Below is a small trained network, with its code and all its weights. Each question gives an input and a class and asks what happens when units are switched off, that is, made to give their printed mean instead of their output.

import numpy as np


def w(rows, s, z=0):
    codes = np.array(rows[::2]) - 128.0
    scale = np.full(codes.shape[1], s)
    scale[-1] = z or s
    return codes * scale


def f(y):
    return np.maximum(y, 0)


def log_softmax(a):
    a = a - a.max(-1, keepdims=True)
    return a - np.log(np.exp(a).sum(-1, keepdims=True))


def net(x, mask):
    res = np.array(x, float).reshape(1, 5) / 4 @ E
    y = f(res @ A[0][:, :-1].T + A[0][:, -1])
    res = res + np.where(mask, y, B[0][:, -1]) @ B[0][:, :-1]
    return log_softmax(res[-1] @ U[:, :-1].T + U[:, -1])


A, B = {}, {}
E = w([
[51,151,69,123,189,139,84,153,214],'x0',
[210,128,124,128,146,114,84,136,43],'x1',
[76,118,229,105,175,117,12,80,107],'x2',
[135,183,128,82,56,200,95,155,176],'x3',
[101,159,115,220,79,155,89,231,42],'x4',
],0.011)
A[0] = w([
[209,157,95,117,84,149,185,111,133,90],'neuron 0',
[93,91,172,198,196,88,62,121,85,187],'neuron 1',
[75,61,149,66,192,37,141,42,152,253],'neuron 2',
[99,101,159,141,183,121,52,93,78,168],'neuron 3',
[200,100,110,27,115,106,106,108,99,212],'neuron 4',
[152,120,132,223,2,183,188,146,10,178],'neuron 5',
[109,155,178,139,194,75,28,108,32,194],'neuron 6',
[64,160,64,151,170,140,83,190,154,111],'neuron 7',
[190,181,81,92,84,166,172,87,147,179],'neuron 8',
[70,227,173,95,72,223,65,132,158,245],'neuron 9',
[120,131,182,81,115,156,81,145,132,182],'neuron 10',
[67,172,89,186,149,165,179,226,106,240],'neuron 11',
[138,60,156,154,226,54,61,73,62,185],'neuron 12',
[82,87,151,197,187,98,171,135,216,190],'neuron 13',
],0.0094,0.0027)
B[0] = w([
[150,84,128,193,229,165,225,109,75,179],'neuron 0',
[165,182,166,83,134,177,49,152,62,204],'neuron 1',
[101,146,168,43,2,157,139,101,164,248],'neuron 2',
[124,174,134,60,166,191,28,184,132,195],'neuron 3',
[166,189,143,119,229,192,203,155,181,179],'neuron 4',
[207,72,219,194,106,23,146,169,73,227],'neuron 5',
[198,184,181,99,138,172,71,156,102,216],'neuron 6',
[82,194,30,168,102,92,43,111,169,201],'neuron 7',
[185,119,37,154,158,137,213,128,141,187],'neuron 8',
[119,123,161,222,182,115,94,59,176,226],'neuron 9',
[98,142,180,150,151,116,83,53,145,172],'neuron 10',
[116,144,78,182,113,46,101,127,89,213],'neuron 11',
[158,114,120,29,59,181,111,207,92,221],'neuron 12',
[106,125,79,102,38,88,121,98,140,203],'neuron 13',
],0.0088,0.017)
U = w([
[92,157,16,162,108,91,69,110,123,191],'0',
[75,145,217,159,158,153,74,31,166,64],'1',
[58,94,68,146,111,121,169,78,134,53],'2',
[163,82,183,181,111,50,166,151,58,178],'3',
[185,137,117,130,180,182,209,81,153,251],'4',
[157,176,159,84,137,213,79,172,93,102],'5',
[99,86,132,58,55,115,164,10,152,72],'6',
],0.011,0.0027)

Each question gives the input, the list of numbers given to net, and the class t.
The units are the neurons (one row each of A and B). Each row of codes is followed by its name. A weight is (code - 128) times the scale printed after its matrix; where a second scale follows, it is the last column's (A, B and U).
mask holds one flag per neuron, in row order. A switched-off neuron (its flag False) gives its mean, the last column of its row in B, instead of its output. The means were averaged over made-up inputs and are rounded, as every weight is.
A unit's drop is (log p(t) with every unit on - log p(t) with that unit switched off) / (log p(t) with every unit on - log p(t) with every unit switched off).
The circuit of an input: a set's keep is (log p(t) with only the set's units on - log p(t) with every unit switched off) / (log p(t) with every unit on - log p(t) with every unit switched off). Starting from the 12 units with the biggest drops (on a tie, the unit counted first), units are removed one at a time, each time the one whose removal leaves the highest keep (on an exact tie, the one counted first), for as long as the keep stays at least 0.8.
circuit, biggest first: the units of the circuit, biggest drop first
unit that matters most: the unit with the biggest drop
k most important neurons: the k neurons with the biggest drops, biggest first
drop of u: that unit's drop, to one decimal
input [5,-1,5,-4,-8], class 6: circuit, biggest first : (neuron 2)
input [-4,5,3,1,7], class 3: 2 most important neurons : (neuron 5; neuron 2)
input [-7,8,0,-2,-1], class 5: 4 most important neurons : (neuron 12; neuron 4; neuron 6; neuron 11)
input [3,-2,6,0,-5], class 5: 2 most important neurons : (neuron 3; neuron 12)
input [1,-1,-6,-5,-5], class 6: 3 most important neurons : (neuron 2; neuron 13; neuron 6)
input [-7,3,5,8,-4], class 1: 3 most important neurons : (neuron 10; neuron 9; neuron 12)
input [-8,-8,-3,-6,-3], class 6: 4 most important neurons : (neuron 2; neuron 13; neuron 11; neuron 6)
input [3,-3,-8,-3,7], class 3: 2 most important neurons : (neuron 5; neuron 3)
input [-1,-8,-5,2,0], class 2: 2 most important neurons : (neuron 6; neuron 1)
input [2,-5,3,7,6], class 1: 2 most important neurons : (neuron 9; neuron 10)
input [5,-5,8,-3,-8], class 6: 2 most important neurons : (neuron 2; neuron 13)
input [6,-1,3,4,3], class 0: 2 most important neurons : (neuron 7; neuron 2)
input [7,1,2,3,-5], class 1: 2 most important neurons : (neuron 12; neuron 9)
input [8,-6,1,-2,0], class 0: unit that matters most : neuron 7
input [5,7,-3,-3,3], class 0: 2 most important neurons : (neuron 11; neuron 7)
input [7,-5,-7,-1,-8], class 6: drop of neuron 2 : 0.3
input [2,-3,4,4,7], class 1: drop of neuron 9 : 0.6
input [-5,-7,7,-1,-3], class 5: drop of neuron 12 : 0.2
